Below are the code and all the weights of a small trained network. Each question names an input and a class and asks about switching units off, where a switched-off unit gives its printed mean instead of its output.

import numpy as np


def w(rows, s, z=0):
    codes = np.array(rows[::2]) - 128.0
    scale = np.full(codes.shape[1], s)
    scale[-1] = z or s
    return codes * scale


def f(y):
    return y / 2 * (1 + np.tanh(0.7978845608 * (y + 0.044715 * y**3)))


def log_softmax(a):
    a = a - a.max(-1, keepdims=True)
    return a - np.log(np.exp(a).sum(-1, keepdims=True))


def net(x, mask):
    res = np.array(x, float).reshape(1, 8) / 4 @ E
    y = f(res @ A[0][:, :-1].T + A[0][:, -1])
    res = res + np.where(mask, y, B[0][:, -1]) @ B[0][:, :-1]
    return log_softmax(res[-1] @ U[:, :-1].T + U[:, -1])


A, B = {}, {}
E = w([
[119,131,125,132,122,123],'x0',
[142,133,139,134,131,133],'x1',
[139,119,138,109,147,141],'x2',
[139,127,139,124,138,134],'x3',
[160,62,125,161,203,10],'x4',
[175,81,154,101,50,119],'x5',
[203,221,97,59,116,59],'x6',
[131,125,136,121,138,134],'x7',
],0.011)
A[0] = w([
[73,192,95,141,239,159,89],'n1',
[72,70,159,164,148,181,80],'n2',
[168,40,169,80,32,123,146],'n3',
[66,47,178,177,120,126,80],'n4',
[156,34,120,172,205,1,2],'n5',
[125,78,110,155,144,215,35],'n6',
],0.0078,0.0036)
B[0] = w([
[24,15,243,93,112,71,214],'n1',
[142,185,66,75,171,66,208],'n2',
[42,97,200,185,148,78,226],'n3',
[218,213,122,36,141,61,204],'n4',
[106,111,46,83,2,237,254],'n5',
[181,201,124,66,139,143,175],'n6',
],0.0084,0.0073)
U = w([
[108,101,100,119,81,252,93],'0',
[179,165,107,92,156,49,84],'1',
[129,102,121,171,144,142,245],'2',
[77,55,190,148,126,91,76],'3',
],0.013,0.012)

Each question gives the input, the list of numbers given to net, and the class t.
The units are the neurons (one row each of A and B). Each row of codes is followed by its name. A weight is (code - 128) times the scale printed after its matrix; where a second scale follows, it is the last column's (A, B and U).
mask holds one flag per neuron, in row order. A switched-off neuron (its flag False) gives its mean, the last column of its row in B, instead of its output. The means were averaged over made-up inputs and are rounded, as every weight is.
A unit's drop is (log p(t) with every unit on - log p(t) with that unit switched off) / (log p(t) with every unit on - log p(t) with every unit switched off).
The circuit of an input: a set's keep is (log p(t) with only the set's units on - log p(t) with every unit switched off) / (log p(t) with every unit on - log p(t) with every unit switched off). Starting from all 6 units, units are removed one at a time, each time the one whose removal leaves the highest keep (on an exact tie, the one counted first), for as long as the keep stays at least 0.8.
circuit, biggest first: the units of the circuit, biggest drop first
unit that matters most: the unit with the biggest drop
k most important neurons: the k neurons with the biggest drops, biggest first
drop when u is switched off: that unit's drop, to one decimal
input [8,-2,-1,4,1,-3,-5,-8], class 1: circuit, biggest first => (n4; n2)
input [-3,-1,-6,5,-4,-5,-7,8], class 1: unit that matters most => n2
input [-1,-6,-2,3,8,8,-3,-4], class 0: 2 most important neurons => (n5; n1)
input [-8,3,2,-2,3,-4,2,-4], class 3: 2 most important neurons => (n1; n4)
input [-6,2,2,-5,-4,6,5,3], class 3: 2 most important neurons => (n3; n5)
input [5,3,-8,-4,0,4,3,3], class 2: 4 most important neurons => (n1; n4; n2; n6)
input [7,-7,0,4,-3,-8,-4,6], class 3: 2 most important neurons => (n1; n5)
input [6,1,2,-3,-2,-7,-7,-7], class 1: 3 most important neurons => (n2; n4; n6)
input [-8,2,-8,6,-7,4,-7,0], class 2: circuit, biggest first => (n5; n2)
input [-2,-2,8,-5,4,6,5,2], class 2: circuit, biggest first => (n4; n5; n2)
input [7,-1,3,-1,4,-8,-8,2], class 1: 4 most important neurons => (n4; n2; n6; n3)
input [0,0,8,-2,1,-7,6,-4], class 2: 2 most important neurons => (n4; n2)
input [2,-4,8,2,7,6,7,6], class 2: 3 most important neurons => (n5; n3; n4)
input [-8,7,-5,-6,-5,7,-2,1], class 3: circuit, biggest first => (n3)
input [7,1,-4,-3,4,3,-1,8], class 0: 3 most important neurons => (n5; n1; n2)
input [3,7,-5,-6,3,2,3,-3], class 2: 2 most important neurons => (n4; n2)
input [-5,0,-3,2,-6,8,-6,-5], class 3: 2 most important neurons => (n3; n5)
input [-4,-1,8,-7,2,6,4,-5], class 2: 2 most important neurons => (n1; n4)
input [1,5,5,-2,-1,-8,3,-1], class 3: drop when n2 is switched off => 0.0
input [4,-2,-2,-4,-2,8,0,-7], class 3: drop when n5 is switched off => 0.1
input [4,3,-7,5,-5,5,-3,-7], class 2: drop when n1 is switched off => 0.3
input [-1,2,2,4,-6,8,7,8], class 3: unit that matters most => n3
